[[-1.556, 0.245, -2.173, 1.329, 0.997], [-1.732, -1.766, -1.931, -0.502, 1.718]]
What is the entry just left of 1.718? -0.502
What is the second entry in reading order? 0.245
The 1st entry in reading order -> -1.556
What is the entry just right of -1.732? -1.766
What is the second smallest entry? -1.931
